Below are the code and all the weights of a small trained network. Each question names an input and a class and asks about switching units off, where a switched-off unit gives its printed mean instead of its output.

import numpy as np


def w(rows, s, z=0):
    codes = np.array(rows[::2]) - 128.0
    scale = np.full(codes.shape[1], s)
    scale[-1] = z or s
    return codes * scale


def norm(h):
    return h / np.sqrt((h * h).mean(-1, keepdims=True) + 1e-5)


def f(y):
    return y / 2 * (1 + np.tanh(0.7978845608 * (y + 0.044715 * y**3)))


def log_softmax(a):
    a = a - a.max(-1, keepdims=True)
    return a - np.log(np.exp(a).sum(-1, keepdims=True))


def net(x, mask):
    res = np.array(x, float).reshape(1, 5) / 4 @ E
    u = 0
    for l in range(4):
        y = f(norm(res) @ A[l][:, :-1].T + A[l][:, -1])
        res = res + np.where(mask[u : u + 10], y, B[l][:, -1]) @ B[l][:, :-1]
        u += 10
    return log_softmax(norm(res)[-1] @ U[:, :-1].T + U[:, -1])


A, B = {}, {}
E = w([
[115,101,115,253],'x0',
[116,227,135,174],'x1',
[234,139,138,130],'x2',
[131,191,17,86],'x3',
[128,129,128,127],'x4',
],0.012)
A[0] = w([
[139,135,60,139,87],'L0N0',
[144,32,70,120,56],'L0N1',
[53,103,101,131,10],'L0N2',
[132,93,73,191,51],'L0N3',
[127,117,133,133,81],'L0N4',
[133,174,111,157,85],'L0N5',
[131,120,5,124,42],'L0N6',
[131,93,82,166,84],'L0N7',
[138,83,102,107,85],'L0N8',
[214,110,91,147,40],'L0N9',
],0.023,0.013)
B[0] = w([
[139,133,108,105,197],'L0N0',
[99,232,169,178,223],'L0N1',
[21,100,132,105,151],'L0N2',
[148,42,47,206,205],'L0N3',
[93,122,181,116,101],'L0N4',
[126,164,136,149,170],'L0N5',
[145,164,18,73,253],'L0N6',
[134,66,84,179,182],'L0N7',
[103,232,170,141,164],'L0N8',
[254,133,129,129,187],'L0N9',
],0.034,0.0049)
A[1] = w([
[133,102,215,143,4],'L1N0',
[132,61,194,163,35],'L1N1',
[123,129,159,32,42],'L1N2',
[4,98,100,106,57],'L1N3',
[115,195,137,169,83],'L1N4',
[122,213,147,179,125],'L1N5',
[119,114,134,174,55],'L1N6',
[128,126,159,140,38],'L1N7',
[213,122,160,130,22],'L1N8',
[124,175,132,152,83],'L1N9',
],0.03,0.0038)
B[1] = w([
[135,194,41,73,194],'L1N0',
[157,100,8,37,203],'L1N1',
[78,18,101,192,211],'L1N2',
[253,169,237,114,194],'L1N3',
[45,160,129,151,215],'L1N4',
[53,173,142,174,253],'L1N5',
[117,109,97,197,167],'L1N6',
[126,152,101,104,141],'L1N7',
[182,163,245,129,203],'L1N8',
[66,146,134,142,181],'L1N9',
],0.037,0.011)
A[2] = w([
[199,134,200,118,41],'L2N0',
[148,106,75,146,240],'L2N1',
[85,133,161,142,4],'L2N2',
[113,130,134,119,12],'L2N3',
[82,27,152,142,83],'L2N4',
[126,183,51,5,91],'L2N5',
[138,102,119,162,231],'L2N6',
[74,108,154,112,55],'L2N7',
[192,164,197,109,83],'L2N8',
[132,53,136,170,194],'L2N9',
],0.025,0.0023)
B[2] = w([
[125,110,209,107,187],'L2N0',
[90,56,168,104,208],'L2N1',
[128,147,125,170,165],'L2N2',
[135,146,112,147,123],'L2N3',
[130,63,95,163,172],'L2N4',
[75,125,78,3,254],'L2N5',
[127,96,144,145,163],'L2N6',
[135,114,107,165,150],'L2N7',
[141,152,216,111,191],'L2N8',
[121,55,126,142,178],'L2N9',
],0.041,0.013)
A[3] = w([
[203,171,47,107,44],'L3N0',
[104,48,128,147,4],'L3N1',
[166,121,144,94,98],'L3N2',
[35,123,185,158,36],'L3N3',
[214,139,72,74,1],'L3N4',
[133,62,117,177,10],'L3N5',
[129,54,114,175,80],'L3N6',
[233,96,187,175,131],'L3N7',
[249,132,155,123,49],'L3N8',
[184,87,118,210,31],'L3N9',
],0.015,0.0029)
B[3] = w([
[7,122,132,53,160],'L3N0',
[87,88,123,184,215],'L3N1',
[80,168,177,78,155],'L3N2',
[153,175,65,212,244],'L3N3',
[63,208,125,71,182],'L3N4',
[119,87,135,176,208],'L3N5',
[93,67,124,160,236],'L3N6',
[139,85,211,152,252],'L3N7',
[133,164,205,78,185],'L3N8',
[159,115,123,204,194],'L3N9',
],0.021,0.0046)
U = w([
[100,183,21,15,110],'0',
[36,252,110,242,77],'1',
[87,145,141,150,254],'2',
[201,171,220,132,104],'3',
[125,26,84,217,74],'4',
],0.011,0.0084)

Each question gives the input, the list of numbers given to net, and the class t.
The units are the neurons (one row each of A and B). Each row of codes is followed by its name. A weight is (code - 128) times the scale printed after its matrix; where a second scale follows, it is the last column's (A, B and U).
mask holds one flag per neuron, layer by layer. A switched-off neuron (its flag False) gives its mean, the last column of its row in B, instead of its output. The means were averaged over made-up inputs and are rounded, as every weight is.
A unit's drop is (log p(t) with every unit on - log p(t) with that unit switched off) / (log p(t) with every unit on - log p(t) with every unit switched off).
The circuit of an input: a set's keep is (log p(t) with only the set's units on - log p(t) with every unit switched off) / (log p(t) with every unit on - log p(t) with every unit switched off). Starting from the 12 units with the biggest drops (on a tie, the unit counted first), units are removed one at a time, each time the one whose removal leaves the highest keep (on an exact tie, the one counted first), for as long as the keep stays at least 0.8.
circuit, biggest first: the units of the circuit, biggest drop first
unit that matters most: the unit with the biggest drop
k most important neurons: the k neurons with the biggest drops, biggest first
k most important neurons of layer l: the k neurons of layer l with the biggest drops, biggest first
drop when u is switched off: that unit's drop, to one decimal
input [-7,-6,-1,-6,-5], class 4: circuit, biggest first : (L1N2)
input [6,-1,-6,-3,2], class 3: circuit, biggest first : (L1N3 L0N2)
input [-6,8,-8,7,-8], class 1: circuit, biggest first : (L1N1 L2N5)
input [0,4,-7,-8,6], class 0: circuit, biggest first : (L0N6 L1N1 L1N0)
input [-3,-8,7,-2,-3], class 1: 2 most important neurons : (L0N1 L0N8)
input [-7,-6,-3,-5,-3], class 4: 3 most important neurons : (L1N2 L0N3 L0N7)
input [2,-2,7,-7,2], class 0: circuit, biggest first : (L0N6 L1N1)
input [-7,7,3,-6,-7], class 1: 2 most important neurons of layer 1 : (L1N0 L1N2)
input [-5,-4,3,-8,-5], class 0: circuit, biggest first : (L0N6 L1N0)
input [-6,2,-4,-3,-3], class 4: 3 most important neurons : (L1N2 L0N3 L0N1)
input [-2,6,-8,-8,-2], class 0: 3 most important neurons : (L0N6 L0N1 L1N0)
input [4,-4,4,-4,-2], class 0: 3 most important neurons : (L0N6 L1N1 L1N2)
input [8,3,4,-5,2], class 4: 2 most important neurons : (L0N3 L1N6)
input [-1,4,2,-3,-4], class 1: most important neuron : (L0N9)
input [5,-3,7,-2,4], class 3: circuit, biggest first : (L0N9 L1N8)
input [-1,2,1,-5,3], class 0: 2 most important neurons : (L0N6 L0N1)
input [-7,6,-5,-5,4], class 4: 3 most important neurons of layer 0 : (L0N3 L0N1 L0N2)
input [7,0,2,7,0], class 0: 2 most important neurons : (L0N6 L1N2)
input [6,0,7,2,5], class 3: 2 most important neurons : (L0N9 L1N8)
input [-8,-6,2,5,2], class 4: unit that matters most : L1N2
input [4,-2,-6,3,-2], class 3: 2 most important neurons : (L1N3 L0N2)
input [-6,-6,7,-1,4], class 3: 2 most important neurons : (L1N8 L0N9)
input [5,6,-7,-8,-2], class 0: 3 most important neurons : (L0N6 L0N1 L1N1)
input [2,4,3,-5,5], class 0: 4 most important neurons : (L0N6 L0N1 L1N0 L0N8)
input [-4,8,-6,6,-7], class 1: 2 most important neurons of layer 1 : (L1N1 L1N0)
input [-5,0,-8,4,0], class 3: drop when L1N3 is switched off : 1.0
input [-5,0,-8,-1,-5], class 3: circuit, biggest first : (L1N3)
